Here is a tiny trained network, its code and every weight. The questions are about switching its units off for an input and a class, where a switched-off unit gives its printed mean instead of its output.

import numpy as np


def w(rows, s, z=0):
    codes = np.array(rows[::2]) - 128.0
    scale = np.full(codes.shape[1], s)
    scale[-1] = z or s
    return codes * scale


def f(y):
    return y / 2 * (1 + np.tanh(0.7978845608 * (y + 0.044715 * y**3)))


def log_softmax(a):
    a = a - a.max(-1, keepdims=True)
    return a - np.log(np.exp(a).sum(-1, keepdims=True))


def net(x, mask):
    res = np.array(x, float).reshape(1, 8) / 4 @ E
    y = f(res @ A[0][:, :-1].T + A[0][:, -1])
    res = res + np.where(mask, y, B[0][:, -1]) @ B[0][:, :-1]
    return log_softmax(res[-1] @ U[:, :-1].T + U[:, -1])


A, B = {}, {}
E = w([
[136,122,155,174,136,142,120,129,137,160,153,108],'x0',
[85,193,83,29,81,186,128,126,30,220,176,101],'x1',
[191,186,31,188,190,168,213,60,163,145,66,57],'x2',
[184,114,134,122,189,44,56,198,2,147,64,20],'x3',
[134,122,107,114,110,83,122,91,139,121,168,95],'x4',
[143,142,128,111,124,109,110,119,154,118,156,97],'x5',
[62,147,145,108,169,140,115,136,126,78,89,119],'x6',
[137,144,130,65,119,119,164,146,118,120,75,172],'x7',
],0.009)
A[0] = w([
[92,153,88,152,136,165,118,88,202,83,200,222,185],'N0',
[185,136,117,123,150,52,72,188,10,132,82,58,163],'N1',
[158,156,42,145,168,187,148,81,156,132,72,39,91],'N2',
[150,76,147,170,98,100,132,154,26,111,67,63,174],'N3',
[129,222,114,161,85,40,73,146,119,134,96,88,250],'N4',
[204,81,186,160,169,90,91,59,206,92,57,164,20],'N5',
[158,146,45,140,211,118,184,48,138,206,82,106,122],'N6',
[176,132,132,140,149,93,88,194,61,180,75,71,232],'N7',
[113,132,149,134,92,159,145,122,181,161,218,149,229],'N8',
[192,202,92,130,137,176,213,96,143,105,74,77,58],'N9',
[133,176,74,127,214,100,211,98,183,161,189,162,189],'N10',
[108,190,116,85,106,197,99,84,47,177,142,96,75],'N11',
[141,190,42,132,115,161,169,84,108,101,120,76,49],'N12',
[108,186,129,108,98,146,148,170,112,159,194,106,46],'N13',
[75,196,189,155,1,221,196,68,184,88,155,162,162],'N14',
[147,202,137,98,125,191,174,80,86,194,155,84,26],'N15',
[74,130,45,77,50,223,150,124,72,187,145,23,82],'N16',
[78,135,144,95,53,190,175,68,198,130,127,173,216],'N17',
[78,77,77,128,93,174,159,112,114,63,78,136,175],'N18',
[68,220,125,95,152,159,115,118,80,204,166,125,46],'N19',
[185,103,142,154,181,125,73,172,95,50,89,115,63],'N20',
[187,3,156,214,152,53,172,116,220,34,68,132,88],'N21',
[84,47,209,61,55,91,31,188,86,108,225,208,58],'N22',
],0.0072,0.0016)
B[0] = w([
[124,156,91,118,178,89,112,87,83,121,230,109,199],'N0',
[185,217,135,130,156,75,200,102,75,81,225,176,215],'N1',
[124,69,240,185,82,184,198,158,119,125,72,43,194],'N2',
[127,143,121,165,141,103,154,97,83,127,243,183,177],'N3',
[162,144,79,100,167,133,134,110,135,52,138,117,160],'N4',
[100,134,91,95,101,114,47,144,162,224,60,150,176],'N5',
[114,94,195,182,102,186,161,109,124,80,116,75,194],'N6',
[185,167,126,146,214,126,140,81,64,97,160,132,193],'N7',
[123,83,94,129,167,103,145,105,86,98,150,107,186],'N8',
[117,67,134,191,137,140,205,140,127,146,45,39,189],'N9',
[151,203,162,183,142,141,115,127,130,122,141,60,173],'N10',
[99,122,37,21,93,72,83,144,220,202,119,209,190],'N11',
[118,110,115,194,116,138,103,145,119,128,71,87,175],'N12',
[89,146,127,109,114,162,122,130,192,195,97,146,164],'N13',
[167,237,123,150,225,107,216,67,115,96,215,160,221],'N14',
[110,124,112,85,120,165,97,150,145,162,102,134,178],'N15',
[89,113,97,109,76,101,24,168,142,172,134,174,208],'N16',
[208,138,101,152,149,89,152,101,98,88,161,134,205],'N17',
[153,114,90,146,130,109,147,142,91,123,129,140,149],'N18',
[124,139,104,123,94,85,96,121,208,196,82,163,184],'N19',
[96,151,43,101,165,143,151,71,143,165,112,141,167],'N20',
[64,166,76,35,51,137,11,133,214,200,86,166,207],'N21',
[93,7,180,198,60,205,247,254,107,74,57,3,251],'N22',
],0.0068,0.016)
U = w([
[180,182,113,136,245,98,159,73,107,94,211,163,251],'0',
[113,46,196,165,122,203,170,177,125,100,79,49,128],'1',
[89,141,68,79,107,112,42,132,185,217,95,197,21],'2',
],0.012,0.0011)

Each question gives the input, the list of numbers given to net, and the class t.
The units are the neurons (one row each of A and B). Each row of codes is followed by its name. A weight is (code - 128) times the scale printed after its matrix; where a second scale follows, it is the last column's (A, B and U).
mask holds one flag per neuron, in row order. A switched-off neuron (its flag False) gives its mean, the last column of its row in B, instead of its output. The means were averaged over made-up inputs and are rounded, as every weight is.
A unit's drop is (log p(t) with every unit on - log p(t) with that unit switched off) / (log p(t) with every unit on - log p(t) with every unit switched off).
most important unit: the unit with the biggest drop
top k neurons: the k neurons with the biggest drops, biggest first
drop when u is switched off: that unit's drop, to one decimal
input [-8,-6,-5,3,3,-2,-8,6], class 2: most important unit -> N21
input [7,3,0,2,7,2,-6,-1], class 2: top 4 neurons -> N14, N17, N0, N16
input [3,1,8,-6,3,7,-2,0], class 1: top 3 neurons -> N2, N9, N6
input [6,3,-2,-2,-3,-4,-7,-4], class 2: top 4 neurons -> N1, N2, N7, N6
input [5,7,2,7,-2,5,4,-1], class 0: top 4 neurons -> N1, N7, N21, N3
input [7,-4,4,0,1,6,-4,-7], class 1: top 3 neurons -> N2, N11, N16
input [4,7,6,1,-7,6,-3,-3], class 2: top 3 neurons -> N22, N11, N16
input [-7,8,7,-4,6,-7,-2,7], class 2: top 2 neurons -> N22, N11
input [-6,1,-7,-8,3,-1,-7,-5], class 0: top 2 neurons -> N14, N0
input [6,-5,-1,5,-6,-7,-2,-5], class 0: top 3 neurons -> N7, N1, N3
input [-1,-2,-6,-7,-3,5,-5,-2], class 0: top 2 neurons -> N14, N0
input [-5,-6,2,5,-3,7,-3,6], class 2: top 2 neurons -> N21, N5
input [-5,-6,6,2,2,-3,-8,8], class 1: top 4 neurons -> N6, N9, N2, N11
input [4,0,-6,8,1,-6,-2,0], class 0: most important unit -> N1
input [1,-6,-4,5,-1,3,2,2], class 2: drop when N5 is switched off -> 0.5
input [2,7,-8,-4,8,8,8,-4], class 1: drop when N22 is switched off -> 9.3
input [-1,1,-4,-5,-7,7,8,-3], class 0: drop when N14 is switched off -> 0.4
